Here is a tiny trained network, its code and every weight. The questions are about switching its units off for an input and a class, where a switched-off unit gives its printed mean instead of its output.

import numpy as np


def w(rows, s, z=0):
    codes = np.array(rows[::2]) - 128.0
    scale = np.full(codes.shape[1], s)
    scale[-1] = z or s
    return codes * scale


def f(y):
    return np.maximum(y, 0)


def log_softmax(a):
    a = a - a.max(-1, keepdims=True)
    return a - np.log(np.exp(a).sum(-1, keepdims=True))


def net(x, mask):
    res = np.array(x, float).reshape(1, 4) / 4 @ E
    y = f(res @ A[0][:, :-1].T + A[0][:, -1])
    res = res + np.where(mask, y, B[0][:, -1]) @ B[0][:, :-1]
    return log_softmax(res[-1] @ U[:, :-1].T + U[:, -1])


A, B = {}, {}
E = w([
[183,118,199,69,169,65,69],'x0',
[111,221,93,118,184,44,131],'x1',
[168,181,151,211,6,74,149],'x2',
[150,127,122,139,145,134,136],'x3',
],0.014)
A[0] = w([
[155,147,145,70,172,117,26,105],'n1',
[106,231,78,137,173,90,89,140],'n2',
[116,85,89,131,122,198,127,158],'n3',
[153,53,139,137,76,185,70,223],'n4',
[194,65,238,79,150,115,70,171],'n5',
[174,16,162,101,152,179,154,212],'n6',
[120,195,64,112,190,128,127,118],'n7',
[120,196,47,183,118,96,176,120],'n8',
[141,105,128,81,137,177,104,132],'n9',
[161,143,173,140,65,110,127,146],'n10',
[74,111,138,75,195,168,150,221],'n11',
[51,94,76,152,174,178,100,157],'n12',
[31,145,50,180,118,189,248,255],'n13',
[178,68,147,184,5,160,99,167],'n14',
[188,178,174,188,57,70,130,165],'n15',
[131,135,75,85,168,39,110,125],'n16',
[138,93,76,158,92,197,162,182],'n17',
],0.012,0.0085)
B[0] = w([
[173,111,144,137,101,150,80,177],'n1',
[121,226,140,109,109,32,62,191],'n2',
[77,84,119,65,121,199,104,183],'n3',
[108,24,111,120,159,226,177,193],'n4',
[155,37,142,233,104,121,71,197],'n5',
[92,72,100,150,141,168,89,204],'n6',
[119,214,134,131,171,28,95,177],'n7',
[70,162,125,174,67,93,160,190],'n8',
[81,115,139,166,105,115,99,165],'n9',
[179,154,149,133,172,154,185,167],'n10',
[108,74,67,119,103,88,33,209],'n11',
[40,119,118,75,172,90,145,194],'n12',
[55,225,24,80,90,97,183,251],'n13',
[186,143,100,144,140,226,197,199],'n14',
[178,167,247,124,73,139,194,201],'n15',
[181,175,152,83,162,94,84,175],'n16',
[99,141,89,100,122,185,174,193],'n17',
],0.011,0.027)
U = w([
[42,60,62,46,159,164,125,252],'0',
[56,135,61,77,190,46,105,180],'1',
[150,132,68,108,150,195,225,113],'2',
[89,168,122,181,35,74,159,55],'3',
[99,16,116,191,135,140,78,182],'4',
[181,120,119,98,158,82,5,136],'5',
[217,56,193,165,173,181,153,118],'6',
[204,121,243,98,137,53,136,1],'7',
],0.011,0.0026)

Each question gives the input, the list of numbers given to net, and the class t.
The units are the neurons (one row each of A and B). Each row of codes is followed by its name. A weight is (code - 128) times the scale printed after its matrix; where a second scale follows, it is the last column's (A, B and U).
mask holds one flag per neuron, in row order. A switched-off neuron (its flag False) gives its mean, the last column of its row in B, instead of its output. The means were averaged over made-up inputs and are rounded, as every weight is.
A unit's drop is (log p(t) with every unit on - log p(t) with that unit switched off) / (log p(t) with every unit on - log p(t) with every unit switched off).
The circuit of an input: a set's keep is (log p(t) with only the set's units on - log p(t) with every unit switched off) / (log p(t) with every unit on - log p(t) with every unit switched off). Starting from the 12 units with the biggest drops (on a tie, the unit counted first), units are removed one at a time, each time the one whose removal leaves the highest keep (on an exact tie, the one counted first), for as long as the keep stays at least 0.8.
circuit, biggest first: the units of the circuit, biggest drop first
top k neurons: the k neurons with the biggest drops, biggest first
drop of u: that unit's drop, to one decimal
input [-6,-7,2,1], class 2: circuit, biggest first -> [n14]
input [1,-2,-7,-6], class 4: circuit, biggest first -> [n13; n5]
input [-8,5,0,-3], class 1: top 2 neurons -> [n15; n5]
input [0,1,1,1], class 3: top 2 neurons -> [n4; n14]
input [-8,5,0,5], class 1: top 2 neurons -> [n15; n5]
input [8,1,8,1], class 7: top 2 neurons -> [n15; n4]
input [-5,7,1,-1], class 3: top 2 neurons -> [n8; n11]
input [-6,1,-2,-4], class 1: drop of n4 -> 0.2
input [5,-8,6,6], class 6: drop of n10 -> 0.0
input [0,-3,6,-2], class 2: drop of n5 -> 0.1
input [2,5,-2,-6], class 5: drop of n13 -> 0.2
